Each row is followed by its class.
[ 162  247  -43  -30 -135   -7  -11 -184  175 -238  -26    5 -111 -108
  234  280  291  -63  -32 -257  119  284   52  -68   31  100   -5  -55
  -63   -8 -125  155   48 -130  483  -22 -170   63]
A
[ -19    5  -56  -10  -92   75   19   44  256  220  -53    0  129  141
  -31  -75  -90  276   96   56    9  -46  -29  -47 -141 -142 -215    5
   41 -169   -9  -95  -37   58  -56    9 -112 -157]
N
[ -24  -97   34 -106   32   76  -72 -150  -62 -210  -53   99  132 -203
   73  125  302   -7 -239    9  141  158   -7   -7 -389  408  -80  -57
  236  138  -75  280   25  -77  379  192  -99  -40]
E
[  92 -203   69  -50    0   71   98  320  279  260  134  -22  -40 -134
 -391 -278 -601    2  -77   57  352  -29  235    9 -536 -243 -450 -240
  136 -361 -194  197  116  187 -595 -272  360 -357]
G
[ 187   79 -105  107  -51 -272   41   24  150 -350  112  -72 -198 -283
   -1  156  323 -150 -240 -445  276  277    5   82 -171  369  -18 -158
 -270 -209 -313  298  173 -205 -145    9   66  -61]
W
[  21 -191  -60    1   42 -139  -83   23  -49 -269   79   16   83 -371
  -97   71  406  -71 -387 -163  241  218   -9  180 -542  653  -47 -141
   -7  -52 -202  316  171 -181    7  309  -46 -162]
K
[-213 -318   19   59   95  -13  -97   12 -231  -92  -73   62  289 -169
  -96  -12  382  -18 -362  109  -37   56 -145  158 -447  552   20   26
  128  187   20   91   44 -147   94  427 -157  -86]
U
[-242 -236   45  170  -12   63  -19   16 -164  134 -192   22  152  147
  -74  -45  109  -15 -208  116 -122  -71 -180  109  -75   59   25  111
   17   87   43 -121  -22 -204  -61  287 -172  -49]
L
[ 165  214 -195  -40 -158 -141   48  -70  256  -16   -5  -26  -30   76
  164  105  211  215  244 -268   -1   11  -25 -129  173  -40  -56  -53
 -189 -178  -71 -135  -45   20  -35   12 -173  -69]
L
[ -39  294  -33   40 -192  121  -38 -315   18  -67 -230   44   30  279
  360  262  349   64  150  -81 -259   80 -144 -114  435 -112  147  173
  -38  190  156 -217 -138 -131  666  132 -395  202]
A
[ -55  -61  -33  120  -40  -65    9   36  -28  -45  -64  -18  -12  -16
  -30   53  141  -70 -189 -101   14   65  -91  113  -47  143   27   28
 -118  -48  -74   16   52 -211  -70  148  -94  -67]
X
[ 368  293 -169  -79 -130 -321   72  -99  212 -548  266  -82 -305 -493
  207  342  520 -247  -59 -535  401  376  135  -80  -82  473    6 -261
 -323 -116 -388  449  121  -48  117 -111   73    2]
U
[ 324   93 -241 -181  -17 -324  -32   -3  232 -422  232   26  -32 -454
   72  168  514  156    0 -408  324  213  111  -40 -384  701 -127 -334
 -162 -223 -298  331  158   65  -59  106  -37 -187]
E
[ 196  108  -68 -156 -106  -98   74   15  213 -140  125  -93 -116 -224
  -34  250   54   67  -72 -359  367  229   56   79 -119  -27  -33  -49
 -115 -171 -156  141   91 -264  -12 -114  -85 -119]
Z
[ 143  -46  -16 -179  -12  -68   74  105  206  -84  179  -75  -95 -314
 -201  169 -144    0 -178 -236  478  206  132  117 -356  -30  -93 -107
  -12 -163 -189  241  142 -187 -170 -165   62 -195]
L
[-284 -224   74  160  -43  134  -14   22 -160  140 -215   18  153  227
  -43  -82   41  -23 -197  176 -158  -85 -221   95   23    4   41  159
   45  159  108 -155  -75 -230  -28  257 -132  -43]
Z
[  39   83   61   17  -56   96    8  -76  123  -30  -58    6  -76  -18
   83  152   18  -23 -103  -29   93  168   12  -30  -51  -45  -60  -19
   26   -8  -99   94   -7 -105  283  -28  -96   45]
N
[ 233   34 -135  -99  -56 -117   66  107  374  -27  136  -17  -67 -173
  -88  -18  -67  136   48 -178  292   89  138  -49 -361   32 -308 -228
  -51 -390 -295  190   92   95 -299 -102  128 -223]
L
[-207 -187   98  180  -54  158   22   91  -38  285 -167  -33   13  240
 -155 -132 -342  -89 -192  141  -31  -71  -87   81  -17 -367  -91  100
   37   -1    7 -111    2 -176 -223   -6   55 -101]
L
[-156  -28   66  -70  -97  248   31  -97  -38  294 -171   -8  178  268
  -13   56 -246  177   79  104    1 -114  -51   -9  152 -515   62  224
  139  140  237 -274 -120 -154  162  -20 -242  -48]
L
[ 124  -81   79   65  108 -142   34  279  241  -15   48  -74 -285 -284
 -222  -83 -230 -263 -283  -92  204  117   84  161 -216  -18  -52 -180
  -70 -329 -232  241  189 -109 -265 -154  299 -115]
V
[-261 -123  163  244    0  146   25  145   -3  376 -256  -90  -22  360
  -17 -161 -194  -91 -113  316 -311 -163 -182  121  321 -400  171  133
  -36   19  213 -323  -64 -148  102  134  -82   42]
K
[ -74  168   30   42 -141  159    7 -226    9   18 -209   29   59  234
  281  206  205   98   69   45 -196   70 -120  -98  299 -143   89  132
  -15  172  120 -176 -135 -119  569  128 -378  165]
N
[-138 -237  210  -24   46  275   12   51  -10  241 -117   25   56   49
 -200  -55 -389  -45 -236  279   67   13   16   69 -313 -263 -180   14
  280   48   -6   80   10  -51   15  -13   76  -61]
K
[ 123  263 -112   54 -227  -22  129   15  369  200  -44  -91 -124  256
   95   43 -188  172  287 -154  -12  -52    8 -121  352 -479  -97   17
 -198 -257  -22 -214  -54   19 -132 -217  -76  -96]
X
[ 115  199   47   38 -155   71  130  -64  212    7  -41  -88 -261  104
  137  170 -130  -89    2 -148   96  148   16  -58  250 -362  -41  -32
 -148 -100 -126   37  -11 -155  105 -173  -16   42]
Z
[ -22 -106 -131  -26  -16 -170 -101 -111 -154 -391   20   66  134 -278
   95  165  717  -17 -319 -250   66  227 -129  115 -353  832   76  -47
  -14   87 -109  218   72 -181  246  438 -192  -83]
Z
[  77   76   42  154  -10 -125   54  192  262   18  -27 -134 -276  -93
   34   42    3 -189 -183 -126    0  125    3  129  125  -97  111 -118
 -225 -247  -90   34  139 -135   86  -68   63  -23]
U
[ 282  100 -198 -163  -35 -247  -17   -7  258 -330  212   -2  -11 -362
   27  104  390  148  -13 -363  315  241  101  -47 -422  546 -161 -284
 -127 -266 -284  284  137   60  -48   94    5 -203]
K
[-202 -181   45 -126  -10  148  -67  -76 -208   81 -117   61  350   12
  -63  116  154  245 -101  164   10  -42 -100   82 -205  167   64  168
  211  214  192 -131  -59 -183  240  265 -316  -97]
X
[ 241   98 -137 -200  -64 -165   53  -15  167 -283  173  -37  -48 -436
   12  341  266   81 -125 -400  401  260  104   77 -244  282   13 -120
  -96 -131 -140  206  127 -186  105  -27 -135 -116]
X
[ 116  166 -129  -34 -136  -57   25   -1  302   62    4  -16   16   55
   63   32   25  209  163 -143   37   20   17  -90   37  -96 -106  -30
  -91 -201  -52  -92   -9   18    1  -34 -116 -136]
X
[  21  -49   72 -105  -51  108   94   98  162  176   25  -76  -26  -17
 -179   28 -403   52  -61  -43  318   60   83   97 -123 -429 -113   31
   54 -135  -31   -9   46 -192 -180 -237   23 -166]
A
[-146  -79  -14  130  -56    6    2  -13 -103  -19 -147    8   89   90
    9    6  199  -66 -170  -20  -86   13 -168   83   19  118   36   94
  -45   79   31  -58  -24 -221   63  211 -113   -4]
G
[ -91 -213   54  110   17   -8    6  107  -26   29  -32  -11  -19  -49
 -163  -65  -41 -119 -270  -13  111   43  -42  127 -254   80 -112  -38
  -11  -77 -151  128   92 -189 -256   83   69 -134]
U
[ 183  136  -90  -66 -115  -67   67   66  388   13   96  -58  -88  -74
  -59    8  -69   92   77 -187  201  120   83  -47 -134  -48 -201 -152
  -91 -320 -172   54   73   33 -174 -117   70 -178]
K
[ 149   35  -69  -71  -81  -27   58  101  331   38   97  -48  -54 -107
 -154  -68 -148   73   28 -107  208   69   75   -8 -259  -42 -242 -170
  -23 -298 -137  115   92   73 -265 -109  143 -226]
K
[ -41   53   37  174  -32  -57   19  113  157  109 -159 -102 -152   94
  109   44   54  -87 -131  -20 -150   42  -84   89  274 -160  187   11
 -228 -132   14 -145   48 -165  173   72 -105   39]
V
[  98   72 -120  -38  -91  -76  -38  -20  276  -55   22    3   94  -54
   25   30  211  238   81 -122   64   89   -2  -64 -204  233 -170  -76
  -22 -177 -101   32   22   62   93   79 -124 -141]
W
[-132   59  118  258  -99  103   54  147  213  366 -258 -129 -184  309
   38  -67 -283 -139  -17  145 -231  -92 -102   80  477 -576  151  111
 -178 -153  115 -327  -30 -172  105  -62  -89   21]
L
[ -44 -101   75   91   80   -1   12  202  144   32  -70  -55 -115 -107
  -47  -74  -39 -167 -274   75   16   38  -28  168  -98   64   57  -82
  -38 -176  -36  104   95 -122   63   71   98  -88]
Z
[  83  -81  -58   62   18 -187   -1   80   59 -243  100  -26 -128 -310
 -112   55  177 -205 -343 -271  276  219   19  109 -341  359  -83 -147
 -128 -158 -297  318  172 -186 -217   59  137 -127]
V
[ -17   22  -53  -12  -58    6  -78  -63   92   54    9    1  -88  -27
   30   98  -47   30   26  -41  -20 -110   85   37  173 -164   47   66
   -8  -16   69   26   17  -17   69    0  -84   -6]
L
[-203  -89    0   17  -84  199  -38  -27   85  330 -192   61  315  333
   20 -124  -30  339  175  275 -210 -185 -105  -69  -26 -169 -141  139
  163   -7  176 -300 -130   79  137  157 -252 -122]
A
[ 293   75  -97  -55  -35 -241   -7   71  266 -216  266  -69 -344 -449
  -62  159  -20  -71  -94 -365  359  108  252   84  -99   62  -77 -224
 -197 -319 -263  362  208  -31 -241 -195  140 -112]
V
[-213 -309    4  -54   69  144 -196  -78 -176   47  -21   96  258 -180
  -66   11  156  120 -177  290  -51 -148   11  142 -296  333  -51   88
  296  177  159  100   21    2  187  288 -179  -57]
E
[ -87  -21  -73  -22  -57   23 -109 -138  -35  -38  -12   44   49  -50
  107   95  231  137   22   14  -96  -99  -39   56  102  113   68  102
   16   93  142    6  -31  -36  258  155 -277   38]
N
[  66  -20 -124  -71  -31  -44  -41  -12  223  -65   16   57  177 -146
   -6  -13  246  208   10  -76   92   32    3  -37 -344  335 -185  -90
   84 -129  -55   92   15  101   63  129 -106 -171]
W
[ -38  -13    8  -93  -71   79   32   -1   72   77  -15  -36   87  -34
  -49  150  -64  128  -81  -53  173   87  -29   63  -65 -152   11  112
   31   40   45  -51  -10 -212  126  -41 -155  -53]
N
[  14   -7  -67  157  -62  -86   31    8   38  -81  -68  -45  -47   13
   13   82  173  -60 -161 -179   62   89  -91   82   -2   93  -15  -13
 -190  -96 -131   39   51 -217  -47  131  -82  -21]
W
[ 133   76   71  -47  -57   27   66  -14  180  -61   44  -41 -205 -122
   -9  101 -161 -166 -152 -172  275  222  109  -16 -157 -163 -162 -117
   27 -100 -225  251   78 -113   45 -215  110  -74]
U
[   9   37  128    6  -64  169   75  -31  159  104  -81  -35 -145   82
   -6   41 -351  -94 -101   18  149   83   60  -29   20 -410 -126   -5
  103  -23  -75  111   15  -97   72 -223   88  -20]
E
[-172 -263  101    2    6  187  -46   90   37  266  -10    0  -17   12
 -229 -106 -409   30 -104  265   28 -220   61  132 -108 -302 -147   67
  176  -54   84   86   17   -4 -199  -26   42 -140]
Z
[ -94  -20   53  164    6   -1   33   99   53   54 -163  -58  -64  107
   73  -41  102 -148 -146   44 -140  -30  -99   86  171  -37  174    3
 -120  -24  101  -39   20  -95  203  111  -55   -2]
W
[ 198  140 -122   -3 -123 -130  -17  -52  201 -124  114  -62 -255 -230
  112  207  124  -22   53 -290  133   61  130   53  176   -9   -9  -87
 -205 -180  -87  118   96  -42   50 -100 -109  -12]
A
[  -5   -4   78  -31   -5   89   -6  -59   34  -67  -62   35   15  -85
    4  144   74  -32 -176   29   78  152   -9   24 -192  101  -72  -21
  131   51  -65  132    8 -115  288   52  -50   25]
G
[ -49   42   40  189  -23  -41   50  128  183  101 -129 -117 -164  111
   66  -37  -19 -133 -129   -2 -101   13  -87  100  242 -181  136  -13
 -163 -133   35  -65   59 -148  125    6  -21  -24]
E
[  71  105  -81    6 -134   13   15   10  298  177  -41  -23   28  144
   20   -6  -57  233  206  -46    5  -38   23  -90    3 -207 -151  -40
  -44 -226  -31 -142  -27   84  -59  -44 -146 -140]
L
[ -76 -127  -39  -21  -22   44  -90  -56   37   65   34   12    8  -49
  -37   41   -4  110  -37   79    8 -130   40   79  -20  -31  -47   25
   72  -21   77   79   34  -11   39  102 -142  -86]
E
[-136  -54  112  164    8   61   59  162   79  232 -179  -69  -49  169
  -14 -101 -126 -122 -125  185 -168  -77  -84  129  180 -252  106   48
  -41  -64  114 -144  -14 -118  105   50  -31  -10]
G
[  27  -30  -44    3  -66   52    9  100  268  204  -23  -21   56   76
 -106 -100 -152  185   92   37   57  -24   -2  -15 -185 -114 -261  -55
   33 -222  -50  -84    8   64 -217  -62  -17 -188]
A
[  23  -72  -27  -47  -56   55   37  136  267  170   24   -4   41  -13
 -164 -116 -252  143   23   65  153  -43   66  -17 -294 -104 -278  -78
   92 -240  -82   57   26   99 -260 -102   82 -257]
X
[-105  156   85   57 -147  228   50 -150  107  197 -237  -13  -42  379
  189  119 -194   43   79   87 -147   34  -86 -114  396 -523   18  198
   29  131   87 -199 -134 -156  402  -90 -189  157]
N
[-142  -85   69  -93  -93  223   57  -27  -44  296 -124  -50  164  246
 -114   28 -292  143    6  130   81  -86  -84   60   62 -486   15  176
  139  109  203 -234  -97 -204   34  -13 -158 -108]
K
[-153 -122   84  190  -57  138   61   91   -9  257 -157  -58  -10  276
 -166 -146 -359 -124 -144   97    4  -61  -76   73   17 -405 -121   91
   -5  -63  -15  -67   11 -169 -253  -69   88  -88]
W
[ -51   35 -123   -6  -98  -71 -121 -192  -65 -134    4   28   50  -48
  216  232  495  174   74  -58 -137  -74  -55   53  232  243  171   81
  -86  107  154  -85  -43  -69  341  264 -411   65]
A
[   4  103 -100  102   -4 -157  -68  -35  100 -228  -83  -24  -24 -161
  252  165  626  -63 -176 -153 -140  151 -124   96   71  484  253  -57
 -186  -11   30    5   66 -147  527  334 -276   59]
L
[ 180  122  -95 -110  -17 -146  -44 -172  100 -439   64   50  -11 -390
  213  354  647    5 -172 -305  188  348   40   -1 -274  645   15 -145
  -24    9 -192  296   95 -108  486  201 -210   47]
A
[-348 -159   90   77  -41  301  -20 -125 -188  420 -239   39  183  533
  108  -79 -128  237  177  380 -424 -402 -163   40  428 -555  120  291
  140  286  433 -389 -199  -49  231  205 -420  117]
U
[  62  200  -86 -133 -134   19  -29 -172   49  -99  -25    2   90  -31
  147  249  239  196   48 -230  121  114  -23  -30   81    3   86  102
  -32   36   68  -73  -45 -193  347   55 -277    8]
N
[ 196  186  -23  -25  -78  -27   61  -66  241 -133   27  -40 -222  -81
  119  205    2  -44  -75 -250  233  266   82  -46  -49  -94 -125 -108
 -100 -142 -255  231   71 -132  183 -152  -25   36]
N
[ 403  137 -159 -164  -18 -316   90   82  297 -326  277  -43 -214 -412
   23   76  155   14   -8 -483  443  221  214  -74 -282  295 -165 -350
 -210 -336 -380  365  164   48 -347 -152  208 -200]
E
[ 214   27 -139  -85  -37 -193  -42  -52  141 -300  219  -37 -180 -449
   21  187  270  -52  -99 -302  286  116  167   78 -162  343  -17 -195
 -130 -152 -156  367  162  -11   -5   35  -16  -88]
K
[ -86   -3  131   -3  -83  222   16 -106   37  151 -152   28   -4  157
   33   61 -203  -27  -74  101  -11   52    0  -35    5 -330  -61   73
  171  109   20  -21  -45  -75  263  -56  -90   27]
L
[-123 -155   57 -147  -12  130   40   -9  -88  129  -60    4  210   23
  -94   61  -85  169  -67   84  124  -26  -41  108 -145 -146   -4  116
  173  113  141  -87  -23 -181   66   27 -176 -108]
A
[ -80  110   96   55 -119  200   70 -115   68  170 -144    0  -13  269
  124   72 -163   26   39  105 -103   19  -60  -70  253 -451   12  125
   34  109   82 -144 -110  -97  295  -73 -171  107]
N
[ 150  320 -195   33 -194 -171  -56 -178  161 -222   76  -48 -141  -86
  292  319  397  180  142 -326  -29   71    9    7  369  107  113   17
 -225  -39   31  -29    5  -90  385   10 -319  116]
N
[  29 -143    6  -55  -41   15  -51   38  106    8  114   -9 -144 -203
 -136  -44 -205  -42 -112  -23  198  -58  135   85 -156  -61 -142  -75
   52 -123  -80  263   87   -3 -221  -74  106 -176]
Z
[ -19   43  -50    0 -132   90   54   33  263  270 -113  -37   36  231
  -18  -55 -203  200  159   15  -40  -87  -24  -62   51 -343 -168   23
   -2 -176   38 -176  -45   51 -115  -63  -84 -158]
L
